Below is a small trained network, with its code and all its weights. Each question gives an input and a class and asks what happens when units are switched off, that is, made to give their printed mean instead of their output.

import numpy as np


def w(rows, s, z=0):
    codes = np.array(rows[::2]) - 128.0
    scale = np.full(codes.shape[1], s)
    scale[-1] = z or s
    return codes * scale


def norm(h):
    return h / np.sqrt((h * h).mean(-1, keepdims=True) + 1e-5)


def f(y):
    return np.maximum(y, 0)


def log_softmax(a):
    a = a - a.max(-1, keepdims=True)
    return a - np.log(np.exp(a).sum(-1, keepdims=True))


def net(x, mask):
    res = np.array(x, float).reshape(1, 7) / 4 @ E
    u = 0
    for l in range(3):
        y = f(norm(res) @ A[l][:, :-1].T + A[l][:, -1])
        res = res + np.where(mask[u : u + 8], y, B[l][:, -1]) @ B[l][:, :-1]
        u += 8
    return log_softmax(norm(res)[-1] @ U[:, :-1].T + U[:, -1])


A, B = {}, {}
E = w([
[85,110,3,155,153,116],'x0',
[139,75,56,33,97,108],'x1',
[26,129,172,92,106,123],'x2',
[179,195,127,109,173,11],'x3',
[144,119,59,115,146,132],'x4',
[125,95,107,45,166,152],'x5',
[116,51,138,140,191,107],'x6',
],0.0074)
A[0] = w([
[80,175,100,94,115,147,62],'L0N1',
[17,122,136,154,162,145,81],'L0N2',
[161,129,135,207,184,148,89],'L0N3',
[187,134,78,85,129,94,19],'L0N4',
[141,1,95,171,94,83,2],'L0N5',
[104,218,119,45,162,210,131],'L0N6',
[96,139,174,188,170,73,114],'L0N7',
[84,155,184,133,94,86,168],'L0N8',
],0.0089,0.0021)
B[0] = w([
[140,95,126,131,69,133,175],'L0N1',
[81,126,157,123,65,71,226],'L0N2',
[81,105,118,115,5,122,231],'L0N3',
[92,195,88,105,118,185,183],'L0N4',
[150,91,105,213,203,155,187],'L0N5',
[170,88,181,157,37,95,215],'L0N6',
[106,98,153,155,148,78,252],'L0N7',
[193,135,172,155,161,135,245],'L0N8',
],0.011,0.0041)
A[1] = w([
[96,101,98,7,193,73,10],'L1N1',
[117,132,210,75,124,159,41],'L1N2',
[78,86,79,130,184,82,121],'L1N3',
[214,145,49,98,66,108,190],'L1N4',
[137,216,31,146,122,97,85],'L1N5',
[188,113,105,164,133,200,132],'L1N6',
[83,164,193,158,168,195,26],'L1N7',
[128,105,112,88,158,156,70],'L1N8',
],0.011,0.0014)
B[1] = w([
[173,178,65,50,75,75,169],'L1N1',
[196,70,194,119,201,206,213],'L1N2',
[79,133,205,92,221,99,198],'L1N3',
[146,255,13,142,171,77,253],'L1N4',
[166,176,160,1,117,137,208],'L1N5',
[101,62,39,110,211,74,211],'L1N6',
[216,184,84,74,65,45,185],'L1N7',
[114,115,99,170,159,90,152],'L1N8',
],0.0096,0.005)
A[2] = w([
[192,127,172,61,116,204,6],'L2N1',
[131,59,93,190,107,147,73],'L2N2',
[143,38,165,69,109,125,108],'L2N3',
[155,254,194,191,158,132,198],'L2N4',
[153,81,122,45,56,99,95],'L2N5',
[162,170,160,86,103,143,62],'L2N6',
[38,129,148,77,129,156,83],'L2N7',
[121,146,131,80,195,68,94],'L2N8',
],0.01,0.0021)
B[2] = w([
[129,93,180,115,165,195,175],'L2N1',
[136,116,59,186,130,188,166],'L2N2',
[173,203,107,117,159,132,190],'L2N3',
[166,59,142,140,59,2,253],'L2N4',
[182,147,117,202,115,190,176],'L2N5',
[70,16,116,98,182,115,177],'L2N6',
[167,233,179,171,139,114,149],'L2N7',
[186,181,159,128,122,160,197],'L2N8',
],0.011,0.0069)
U = w([
[211,90,206,74,184,231,186],'0',
[5,142,202,161,186,80,61],'1',
[112,133,97,198,47,149,138],'2',
[179,212,60,33,161,90,184],'3',
[94,68,84,155,199,143,89],'4',
[118,133,207,98,96,205,33],'5',
[101,128,166,73,122,166,2],'6',
[183,102,237,128,102,23,191],'7',
],0.012,0.0057)

Each question gives the input, the list of numbers given to net, and the class t.
The units are the neurons (one row each of A and B). Each row of codes is followed by its name. A weight is (code - 128) times the scale printed after its matrix; where a second scale follows, it is the last column's (A, B and U).
mask holds one flag per neuron, layer by layer. A switched-off neuron (its flag False) gives its mean, the last column of its row in B, instead of its output. The means were averaged over made-up inputs and are rounded, as every weight is.
A unit's drop is (log p(t) with every unit on - log p(t) with that unit switched off) / (log p(t) with every unit on - log p(t) with every unit switched off).
The circuit of an input: a set's keep is (log p(t) with only the set's units on - log p(t) with every unit switched off) / (log p(t) with every unit on - log p(t) with every unit switched off). Starting from the 12 units with the biggest drops (on a tie, the unit counted first), units are removed one at a time, each time the one whose removal leaves the highest keep (on an exact tie, the one counted first), for as long as the keep stays at least 0.8.
circuit, biggest first: the units of the circuit, biggest drop first
most important unit: the unit with the biggest drop
top k neurons: the k neurons with the biggest drops, biggest first
k most important neurons of layer l: the k neurons of layer l with the biggest drops, biggest first
drop of u: that unit's drop, to one decimal
input [-7,4,1,2,2,4,7], class 0: top 2 neurons	[L1N2, L1N4]
input [3,-6,-3,-5,4,6,1], class 2: top 2 neurons	[L0N3, L0N2]
input [-8,8,-6,-2,0,-3,2], class 3: most important unit	L1N4
input [-2,3,-7,-2,-7,7,7], class 4: circuit, biggest first	[L0N5, L1N6, L1N5]
input [6,-4,-6,-1,2,-5,-1], class 3: circuit, biggest first	[L1N5, L0N6]
input [-6,3,5,2,-4,2,-4], class 0: circuit, biggest first	[L1N2, L2N1]
input [0,4,-1,0,-5,-2,-3], class 3: circuit, biggest first	[L1N4, L0N7]
input [-1,-1,3,-5,-2,-6,5], class 2: circuit, biggest first	[L1N3, L2N2]
input [-8,1,6,-8,-2,-4,7], class 0: circuit, biggest first	[L1N2, L2N4]
input [-3,-4,7,-8,0,3,5], class 0: 2 most important neurons of layer 1	[L1N2, L1N7]
input [4,1,-7,-8,-3,-6,5], class 4: circuit, biggest first	[L1N6, L2N4]
input [8,-4,7,-5,6,8,-1], class 2: circuit, biggest first	[L0N6, L2N5, L0N2]
input [2,5,4,7,-7,6,6], class 3: top 2 neurons	[L1N1, L2N4]
input [3,4,1,-2,-6,1,-1], class 2: top neuron	[L0N1]
input [-7,1,1,8,0,5,4], class 0: 2 most important neurons of layer 1	[L1N4, L1N2]
input [5,-3,5,-2,2,8,7], class 1: 2 most important neurons of layer 0	[L0N5, L0N2]
input [-2,1,-1,2,-2,7,7], class 3: top 4 neurons	[L1N1, L1N8, L0N6, L0N8]
input [-3,-1,-2,2,3,3,6], class 3: top 2 neurons	[L1N1, L0N6]
input [5,8,8,-6,1,5,-6], class 2: 2 most important neurons of layer 0	[L0N6, L0N1]
input [-5,3,-2,7,3,-3,-2], class 3: circuit, biggest first	[L1N4]
input [3,-3,1,-2,-8,8,-2], class 5: 2 most important neurons of layer 0	[L0N2, L0N6]
input [8,3,-6,-7,-6,-4,1], class 4: 2 most important neurons of layer 1	[L1N6, L1N3]
input [3,1,4,-3,-3,-1,7], class 1: drop of L2N4	0.2
input [-4,6,-1,3,1,-4,4], class 3: drop of L0N5	0.0
input [3,-5,-2,-7,-4,0,2], class 2: drop of L2N2	0.1
input [-2,8,-8,-3,-4,-1,6], class 4: drop of L0N5	0.7
input [-7,7,0,5,-7,-2,5], class 0: most important neuron of layer 2	[L2N1]
